Here is a tiny trained network, its code and every weight. The questions are about switching its units off for an input and a class, where a switched-off unit gives its printed mean instead of its output.

import numpy as np


def w(rows, s, z=0):
    codes = np.array(rows[::2]) - 128.0
    scale = np.full(codes.shape[1], s)
    scale[-1] = z or s
    return codes * scale


def norm(h):
    return h / np.sqrt((h * h).mean(-1, keepdims=True) + 1e-5)


def f(y):
    return np.maximum(y, 0)


def log_softmax(a):
    a = a - a.max(-1, keepdims=True)
    return a - np.log(np.exp(a).sum(-1, keepdims=True))


def net(x, mask):
    res = np.array(x, float).reshape(1, 6) / 4 @ E
    u = 0
    for l in range(4):
        y = f(norm(res) @ A[l][:, :-1].T + A[l][:, -1])
        res = res + np.where(mask[u : u + 4], y, B[l][:, -1]) @ B[l][:, :-1]
        u += 4
    return log_softmax(norm(res)[-1] @ U[:, :-1].T + U[:, -1])


A, B = {}, {}
E = w([
[127,5,71,149],'x0',
[129,195,57,169],'x1',
[245,101,214,240],'x2',
[132,129,125,122],'x3',
[31,176,168,254],'x4',
[124,133,127,134],'x5',
],0.0048)
A[0] = w([
[204,80,60,98,108],'L0N1',
[224,111,104,78,88],'L0N2',
[155,226,18,204,3],'L0N3',
[167,253,201,96,6],'L0N4',
],0.0057,0.0032)
B[0] = w([
[61,207,79,255,252],'L0N1',
[68,239,100,254,236],'L0N2',
[153,211,253,43,193],'L0N3',
[227,189,194,159,204],'L0N4',
],0.0047,0.0023)
A[1] = w([
[254,138,67,44,208],'L1N1',
[196,238,44,107,252],'L1N2',
[30,155,112,19,116],'L1N3',
[50,130,74,55,9],'L1N4',
],0.0071,0.0023)
B[1] = w([
[2,126,171,253,199],'L1N1',
[113,143,219,141,254],'L1N2',
[244,173,124,142,220],'L1N3',
[184,188,99,166,188],'L1N4',
],0.0083,0.0057)
A[2] = w([
[182,77,178,206,4],'L2N1',
[79,177,54,24,101],'L2N2',
[235,111,114,116,131],'L2N3',
[132,44,241,253,174],'L2N4',
],0.0069,0.0035)
B[2] = w([
[220,151,64,173,161],'L2N1',
[250,140,82,70,138],'L2N2',
[43,161,201,150,147],'L2N3',
[109,155,82,32,255],'L2N4',
],0.012,0.0085)
A[3] = w([
[80,182,109,74,112],'L3N1',
[88,93,16,162,189],'L3N2',
[47,214,83,219,254],'L3N3',
[54,150,254,222,192],'L3N4',
],0.008,0.00088)
B[3] = w([
[47,99,128,202,218],'L3N1',
[121,76,249,170,180],'L3N2',
[147,60,54,111,254],'L3N3',
[55,119,173,80,191],'L3N4',
],0.011,0.007)
U = w([
[255,190,89,127,124],'0',
[76,113,118,117,198],'1',
[115,66,242,163,237],'2',
[12,87,105,171,2],'3',
[84,118,109,82,121],'4',
[84,119,129,38,84],'5',
],0.011,0.0048)

Each question gives the input, the list of numbers given to net, and the class t.
The units are the neurons (one row each of A and B). Each row of codes is followed by its name. A weight is (code - 128) times the scale printed after its matrix; where a second scale follows, it is the last column's (A, B and U).
mask holds one flag per neuron, layer by layer. A switched-off neuron (its flag False) gives its mean, the last column of its row in B, instead of its output. The means were averaged over made-up inputs and are rounded, as every weight is.
A unit's drop is (log p(t) with every unit on - log p(t) with that unit switched off) / (log p(t) with every unit on - log p(t) with every unit switched off).
The circuit of an input: a set's keep is (log p(t) with only the set's units on - log p(t) with every unit switched off) / (log p(t) with every unit on - log p(t) with every unit switched off). Starting from the 12 units with the biggest drops (on a tie, the unit counted first), units are removed one at a time, each time the one whose removal leaves the highest keep (on an exact tie, the one counted first), for as long as the keep stays at least 0.8.
circuit, biggest first: the units of the circuit, biggest drop first
unit that matters most: the unit with the biggest drop
top k neurons: the k neurons with the biggest drops, biggest first
top k neurons in layer l: the k neurons of layer l with the biggest drops, biggest first
input [-8,-8,8,0,4,-7], class 0: top 2 neurons => L2N1; L2N4
input [5,-2,6,6,-8,0], class 3: circuit, biggest first => L1N1; L3N2
input [-2,-4,2,7,1,5], class 4: circuit, biggest first => L2N4
input [7,6,2,4,-7,1], class 2: circuit, biggest first => L3N2; L1N3
input [-8,4,-2,-1,-6,1], class 2: circuit, biggest first => L1N2; L2N4
input [-6,0,6,-4,6,-6], class 0: circuit, biggest first => L1N1; L3N1
input [2,-3,-6,-3,0,-5], class 0: top 2 neurons => L1N2; L2N4
input [3,-4,-6,-7,-8,1], class 3: top 3 neurons => L1N1; L1N4; L2N1
input [2,-8,-2,2,-8,-5], class 3: circuit, biggest first => L1N1; L0N2
input [1,-6,8,4,-8,1], class 0: top 4 neurons => L2N1; L3N4; L3N3; L0N2
input [1,8,2,6,6,-1], class 5: top 2 neurons => L0N3; L3N4
input [2,-5,8,4,3,6], class 0: top 3 neurons => L2N1; L3N4; L3N3
input [-3,-2,-5,5,-8,4], class 3: top 2 neurons => L1N1; L2N1
input [4,-8,7,-7,-4,1], class 5: top 4 neurons => L2N4; L1N3; L1N4; L2N3
input [6,-3,-1,-3,-1,-3], class 2: top 2 neurons => L1N2; L3N2
input [-7,-5,-5,5,-3,-4], class 2: top 2 neurons => L2N4; L1N3
input [2,3,6,6,0,6], class 0: top 2 neurons => L2N1; L3N4
input [2,-8,4,2,-1,-8], class 1: circuit, biggest first => L2N4
input [6,0,7,6,5,-7], class 0: top 4 neurons => L2N1; L1N1; L3N4; L3N1
input [-7,4,-8,0,3,-6], class 0: unit that matters most => L1N1
input [8,-1,-3,-3,7,-2], class 2: top 3 neurons => L3N2; L1N2; L1N1
input [6,-5,-1,-4,-8,2], class 3: top 2 neurons => L1N1; L2N4
input [3,8,3,7,-1,-5], class 5: top 2 neurons in layer 1 => L1N3; L1N2
input [2,8,1,-2,0,0], class 5: top 2 neurons in layer 3 => L3N2; L3N4
input [-3,7,6,3,-1,0], class 5: top 2 neurons in layer 1 => L1N2; L1N3
input [-6,5,-4,3,-5,-3], class 2: top 2 neurons in layer 2 => L2N4; L2N1
input [-5,-3,-3,-3,-8,1], class 3: circuit, biggest first => L1N1
input [7,1,-8,2,-6,-4], class 0: top 2 neurons in layer 2 => L2N2; L2N4
